Here is a tiny trained network, its code and every weight. The questions are about switching its units off for an input and a target symbol, where a switched-off unit gives its printed mean instead of its output.

import numpy as np


def w(rows, s, z=0):
    codes = np.array(rows[::2]) - 128.0
    scale = np.full(codes.shape[1], s)
    scale[-1] = z or s
    return codes * scale


def norm(h):
    return h / np.sqrt((h * h).mean(-1, keepdims=True) + 1e-5)


def f(y):
    return np.maximum(y, 0)


def softmax(a):
    e = np.exp(a - a.max(-1, keepdims=True))
    return e / e.sum(-1, keepdims=True)


def log_softmax(a):
    a = a - a.max(-1, keepdims=True)
    return a - np.log(np.exp(a).sum(-1, keepdims=True))


def net(x, mask):
    ids = ['ΓΦΨΩαδεζηθλξπστ'.index(c) for c in x.split()]
    T = len(ids)
    res = E[ids] + P[:T]
    r = norm(res)
    for j in range(2):
        rows = slice(3 * j, 3 * j + 3)
        q, k, v = (r @ M[0][rows].T for M in (Q, K, V))
        z = softmax(np.where(np.tri(T) > 0, q @ k.T / 3**0.5, -1e9)) @ v
        o = O[0][rows]
        res = res + np.where(mask[j], z, o[:, -1]) @ o[:, :-1]
    y = f(norm(res) @ A[0][:, :-1].T + A[0][:, -1])
    res = res + np.where(mask[2:6], y, B[0][:, -1]) @ B[0][:, :-1]
    return log_softmax(norm(res)[-1] @ U[:, :-1].T + U[:, -1])


Q, K, V, O, A, B = {}, {}, {}, {}, {}, {}
E = w([
[31,148,189,46],'Γ',
[116,210,152,189],'Φ',
[100,114,183,58],'Ψ',
[157,169,137,164],'Ω',
[119,143,78,227],'α',
[123,90,115,124],'δ',
[209,131,255,94],'ε',
[109,117,214,186],'ζ',
[107,179,217,171],'η',
[96,122,143,192],'θ',
[199,123,164,101],'λ',
[164,111,132,144],'ξ',
[224,171,166,200],'π',
[77,179,175,209],'σ',
[90,85,128,116],'τ',
],0.0093)
P = w([
[116,122,73,52],'0',
[141,14,178,254],'1',
[99,158,238,126],'2',
[200,141,133,113],'3',
[83,6,118,254],'4',
[124,161,234,138],'5',
[198,148,149,106],'6',
[97,44,145,245],'7',
[134,177,253,165],'8',
],0.008)
Q[0] = w([
[72,53,85,156],'head 1',
[66,82,228,218],'head 1',
[113,115,236,181],'head 1',
[103,142,100,125],'head 2',
[145,107,1,32],'head 2',
[129,123,87,136],'head 2',
],0.0076)
K[0] = w([
[31,118,214,127],'head 1',
[61,150,128,3],'head 1',
[98,199,77,52],'head 1',
[215,91,153,146],'head 2',
[93,20,211,199],'head 2',
[59,131,183,122],'head 2',
],0.0073)
V[0] = w([
[29,143,111,194],'head 1',
[2,156,93,139],'head 1',
[227,174,95,200],'head 1',
[178,51,162,195],'head 2',
[40,248,68,169],'head 2',
[212,161,123,131],'head 2',
],0.0074)
O[0] = w([
[83,70,207,226,34],'head 1',
[188,62,235,116,121],'head 1',
[3,111,84,52,87],'head 1',
[217,107,167,206,2],'head 2',
[18,126,231,214,166],'head 2',
[155,191,161,251,209],'head 2',
],0.0067,0.0033)
A[0] = w([
[173,137,73,172,133],'neuron 1',
[205,1,213,187,65],'neuron 2',
[26,100,54,118,69],'neuron 3',
[178,24,9,107,5],'neuron 4',
],0.008,0.0028)
B[0] = w([
[67,133,126,190,183],'neuron 1',
[197,218,154,249,254],'neuron 2',
[220,97,73,181,170],'neuron 3',
[183,3,121,243,157],'neuron 4',
],0.0065,0.0047)
U = w([
[86,123,163,41,242],'Γ',
[4,203,180,117,165],'Φ',
[185,106,158,64,137],'Ψ',
[69,217,10,89,166],'Ω',
[9,40,115,254,162],'α',
[136,42,82,169,197],'δ',
[224,184,149,85,66],'ε',
[212,129,209,177,81],'ζ',
[144,166,154,152,2],'η',
[111,99,155,218,63],'θ',
[216,132,103,91,111],'λ',
[161,99,25,111,241],'ξ',
[154,198,99,98,136],'π',
[106,156,113,194,4],'σ',
[178,60,145,154,144],'τ',
],0.0078,0.0051)

Each question gives the input, a string of symbols that net reads in full, and the target symbol t.
The units are the heads (3 rows each of Q, K, V and O) and the neurons (one row each of A and B). Each row of codes is followed by its name. A weight is (code - 128) times the scale printed after its matrix; where a second scale follows, it is the last column's (O, A, B and U).
mask holds one flag per unit, heads first, then neurons. A switched-off unit (its flag False) gives its mean, the last column of its rows in O or B, instead of its output. The means were averaged over made-up inputs and are rounded, as every weight is.
A unit's drop is (log p(t) with every unit on - log p(t) with that unit switched off) / (log p(t) with every unit on - log p(t) with every unit switched off).
The circuit of an input: a set's keep is (log p(t) with only the set's units on - log p(t) with every unit switched off) / (log p(t) with every unit on - log p(t) with every unit switched off). Starting from all 6 units, units are removed one at a time, each time the one whose removal leaves the highest keep (on an exact tie, the one counted first), for as long as the keep stays at least 0.8.
circuit, biggest first: the units of the circuit, biggest drop first
top k neurons: the k neurons with the biggest drops, biggest first
heads that matter: for each layer, one digit per head in row order, 1 if its drop is at least 0.15 and else 0, layers parted by /
drop of u: that unit's drop, to one decimal
input θ Ψ Ψ ξ, target ξ: circuit, biggest first => head 1; head 2; neuron 4
input Γ θ δ Φ Ψ Ω Φ, target Φ: circuit, biggest first => head 1; neuron 2; neuron 3
input Ω δ ε, target Φ: circuit, biggest first => head 2; head 1
input Ω ξ ξ Ω π Ω Φ ξ θ, target Φ: circuit, biggest first => head 1; neuron 2
input Ω ξ ε θ λ λ, target Φ: heads that matter => 11
input ζ η Ω Ω, target Ω: heads that matter => 10
input Ω Γ Ω ζ Φ π θ Ω ε, target Φ: circuit, biggest first => head 1; head 2
input λ Ψ Φ, target Ω: heads that matter => 10
input Ω Ω ξ Ω α ξ, target Φ: circuit, biggest first => head 1; neuron 2
input Γ δ Γ Γ Ω ξ ξ, target ξ: top 2 neurons => neuron 2; neuron 4
input Ω Γ Ω Φ, target Φ: drop of head 2 => 0.4
input ξ Γ δ Ω, target Ω: drop of head 1 => 0.9
input Ω Γ Ω δ Ω Ψ Γ Ω δ, target Φ: drop of neuron 2 => 0.2
